Below are the code and all the weights of a small trained network. Each question names an input and a target symbol and asks about switching units off, where a switched-off unit gives its printed mean instead of its output.

import numpy as np


def w(rows, s, z=0):
    codes = np.array(rows[::2]) - 128.0
    scale = np.full(codes.shape[1], s)
    scale[-1] = z or s
    return codes * scale


def f(y):
    return y / 2 * (1 + np.tanh(0.7978845608 * (y + 0.044715 * y**3)))


def softmax(a):
    e = np.exp(a - a.max(-1, keepdims=True))
    return e / e.sum(-1, keepdims=True)


def log_softmax(a):
    a = a - a.max(-1, keepdims=True)
    return a - np.log(np.exp(a).sum(-1, keepdims=True))


def net(x, mask):
    ids = ['ΓΔΘΣΨαβεημπτφ'.index(c) for c in x.split()]
    T = len(ids)
    res = E[ids] + P[:T]
    u = 0
    for l in range(2):
        q, k, v = (res @ M[l].T for M in (Q, K, V))
        z = softmax(np.where(np.tri(T) > 0, q @ k.T / 4**0.5, -1e9)) @ v
        res = res + np.where(mask[u], z, O[l][:, -1]) @ O[l][:, :-1]
        u += 1
        y = f(res @ A[l][:, :-1].T + A[l][:, -1])
        res = res + np.where(mask[u : u + 4], y, B[l][:, -1]) @ B[l][:, :-1]
        u += 4
    return log_softmax(res[-1] @ U[:, :-1].T + U[:, -1])


Q, K, V, O, A, B = {}, {}, {}, {}, {}, {}
E = w([
[121,149,195],'Γ',
[130,148,140],'Δ',
[100,103,92],'Θ',
[99,110,194],'Σ',
[80,66,40],'Ψ',
[60,145,91],'α',
[146,96,113],'β',
[44,69,100],'ε',
[167,85,77],'η',
[101,103,140],'μ',
[135,48,5],'π',
[77,47,135],'τ',
[8,99,107],'φ',
],0.016)
P = w([
[163,182,133],'0',
[142,4,159],'1',
[76,130,96],'2',
[163,179,135],'3',
[157,34,152],'4',
[65,142,93],'5',
[160,181,139],'6',
[166,52,152],'7',
[60,155,96],'8',
[162,176,133],'9',
[162,69,161],'10',
[58,166,102],'11',
[164,172,131],'12',
],0.014)
Q[0] = w([
[160,47,224],'L0H0',
[181,89,248],'L0H0',
[126,119,147],'L0H0',
[202,102,128],'L0H0',
],0.016)
K[0] = w([
[178,141,255],'L0H0',
[216,170,213],'L0H0',
[146,126,144],'L0H0',
[79,188,195],'L0H0',
],0.017)
V[0] = w([
[156,134,178],'L0H0',
[118,161,171],'L0H0',
[152,131,2],'L0H0',
[110,174,15],'L0H0',
],0.0055)
O[0] = w([
[153,38,145,146],'L0H0',
[182,69,89,148],'L0H0',
[102,254,208,9],'L0H0',
[161,252,136,20],'L0H0',
],0.0034,0.0012)
A[0] = w([
[237,174,208,57],'L0N0',
[238,127,163,4],'L0N1',
[120,128,89,148],'L0N2',
[53,141,247,22],'L0N3',
],0.011,0.0017)
B[0] = w([
[99,228,207,209],'L0N0',
[1,152,102,178],'L0N1',
[153,212,149,139],'L0N2',
[123,113,75,254],'L0N3',
],0.017,0.0035)
Q[1] = w([
[130,107,11],'L1H0',
[248,154,253],'L1H0',
[132,143,48],'L1H0',
[248,30,236],'L1H0',
],0.008)
K[1] = w([
[145,81,78],'L1H0',
[192,190,221],'L1H0',
[159,122,85],'L1H0',
[122,75,255],'L1H0',
],0.0099)
V[1] = w([
[33,156,123],'L1H0',
[3,165,116],'L1H0',
[41,123,217],'L1H0',
[122,159,35],'L1H0',
],0.0048)
O[1] = w([
[123,150,184,225],'L1H0',
[112,168,187,255],'L1H0',
[165,97,253,223],'L1H0',
[78,190,50,128],'L1H0',
],0.0071,0.0037)
A[1] = w([
[91,79,171,129],'L1N0',
[144,170,157,55],'L1N1',
[249,177,139,168],'L1N2',
[85,144,187,252],'L1N3',
],0.017,0.0043)
B[1] = w([
[142,163,61,192],'L1N0',
[31,160,72,171],'L1N1',
[229,246,88,145],'L1N2',
[172,71,192,254],'L1N3',
],0.014,0.016)
U = w([
[164,56,86,197],'Γ',
[245,107,143,223],'Δ',
[224,62,194,69],'Θ',
[244,169,110,2],'Σ',
[27,146,136,151],'Ψ',
[68,167,147,152],'α',
[196,193,128,77],'β',
[102,132,155,194],'ε',
[143,182,107,196],'η',
[170,199,178,62],'μ',
[53,212,86,123],'π',
[124,134,152,91],'τ',
[48,112,213,83],'φ',
],0.011,0.0078)

Each question gives the input, a string of symbols that net reads in full, and the target symbol t.
The units are the heads (4 rows each of Q, K, V and O) and the neurons (one row each of A and B). Each row of codes is followed by its name. A weight is (code - 128) times the scale printed after its matrix; where a second scale follows, it is the last column's (O, A, B and U).
mask holds one flag per unit, layer by layer, with each layer's heads first. A switched-off unit (its flag False) gives its mean, the last column of its rows in O or B, instead of its output. The means were averaged over made-up inputs and are rounded, as every weight is.
A unit's drop is (log p(t) with every unit on - log p(t) with that unit switched off) / (log p(t) with every unit on - log p(t) with every unit switched off).
The circuit of an input: a set's keep is (log p(t) with only the set's units on - log p(t) with every unit switched off) / (log p(t) with every unit on - log p(t) with every unit switched off). Starting from all 10 units, units are removed one at a time, each time the one whose removal leaves the highest keep (on an exact tie, the one counted first), for as long as the keep stays at least 0.8.
units of the circuit, in order: the units of the circuit, biggest drop first
most important unit: the unit with the biggest drop
top k neurons: the k neurons with the biggest drops, biggest first
top k neurons in layer l: the k neurons of layer l with the biggest drops, biggest first
drop when u is switched off: that unit's drop, to one decimal
input Γ Γ Ψ π ε τ μ β, target Γ: units of the circuit, in order -> (L0N0; L0H0; L1N3)
input μ Ψ β Γ Δ α η Θ, target Γ: units of the circuit, in order -> (L0N0; L1H0)
input Γ π Δ Γ φ, target Γ: most important unit -> L1N1
input μ Γ Γ Θ Γ Γ Θ Δ Δ Γ α, target Γ: units of the circuit, in order -> (L0N0; L1N3; L1N2; L1N1)
input Θ Γ Θ φ β Γ Γ α Γ Δ η, target Γ: units of the circuit, in order -> (L0H0; L0N0; L1H0)
input Θ Γ α, target φ: units of the circuit, in order -> (L1N0; L1N3; L1H0)
input β μ Σ Γ τ, target Γ: units of the circuit, in order -> (L1N3; L0N0; L1H0; L0H0)
input μ Γ Γ Γ Γ Γ Δ β, target Γ: units of the circuit, in order -> (L0H0; L0N0; L1N3)
input Γ Θ Γ Δ Γ ε Γ μ, target Γ: units of the circuit, in order -> (L0N0; L0H0; L1H0)
input Θ Δ Γ μ Γ η π, target Σ: top 2 neurons -> (L0N1; L1N2)
input Γ Γ φ, target φ: top 3 neurons -> (L1N0; L1N3; L1N2)
input Γ Δ Γ α Ψ β Γ π Γ Γ Γ Δ, target π: top 4 neurons -> (L1N3; L0N0; L0N1; L0N3)
input Δ Δ π ε μ, target Γ: top 4 neurons -> (L0N0; L1N3; L1N2; L1N0)
input μ π Γ β Γ Γ Θ Δ Γ Γ ε, target Γ: units of the circuit, in order -> (L0N0; L1H0)
input φ Γ Γ Γ Γ Γ Γ α μ Γ Γ Γ π, target Σ: top 3 neurons in layer 0 -> (L0N2; L0N1; L0N3)
input Γ Γ Γ Δ Γ Σ Δ Ψ η α ε, target Γ: top 4 neurons -> (L0N0; L1N3; L1N0; L1N2)
input Γ Γ β Γ Γ Δ Σ, target Θ: most important unit -> L1N3
input Γ Γ Ψ Γ Γ Γ Θ, target μ: top 2 neurons in layer 1 -> (L1N2; L1N0)
input Δ Γ Γ, target Γ: top 3 neurons -> (L0N0; L1N3; L1N1)
input π Δ Θ, target π: units of the circuit, in order -> (L1H0)
input Γ Γ ε μ, target Δ: top 2 neurons in layer 1 -> (L1N1; L1N2)
input Γ Γ α π Γ β μ Γ α Ψ π Γ Γ, target φ: top 2 neurons in layer 1 -> (L1N1; L1N3)
input ε Γ Γ Γ Δ, target Γ: top 3 neurons in layer 1 -> (L1N3; L1N2; L1N0)
input μ Γ Γ Γ μ ε α π Γ Θ, target β: top 4 neurons -> (L0N1; L1N2; L0N3; L1N3)
input Σ Γ Γ μ Γ μ η Γ Θ Γ Γ Γ Θ, target β: top 4 neurons -> (L0N1; L1N2; L1N3; L0N3)
input π μ Γ Γ μ Γ, target π: drop when L1H0 is switched off -> 1.4
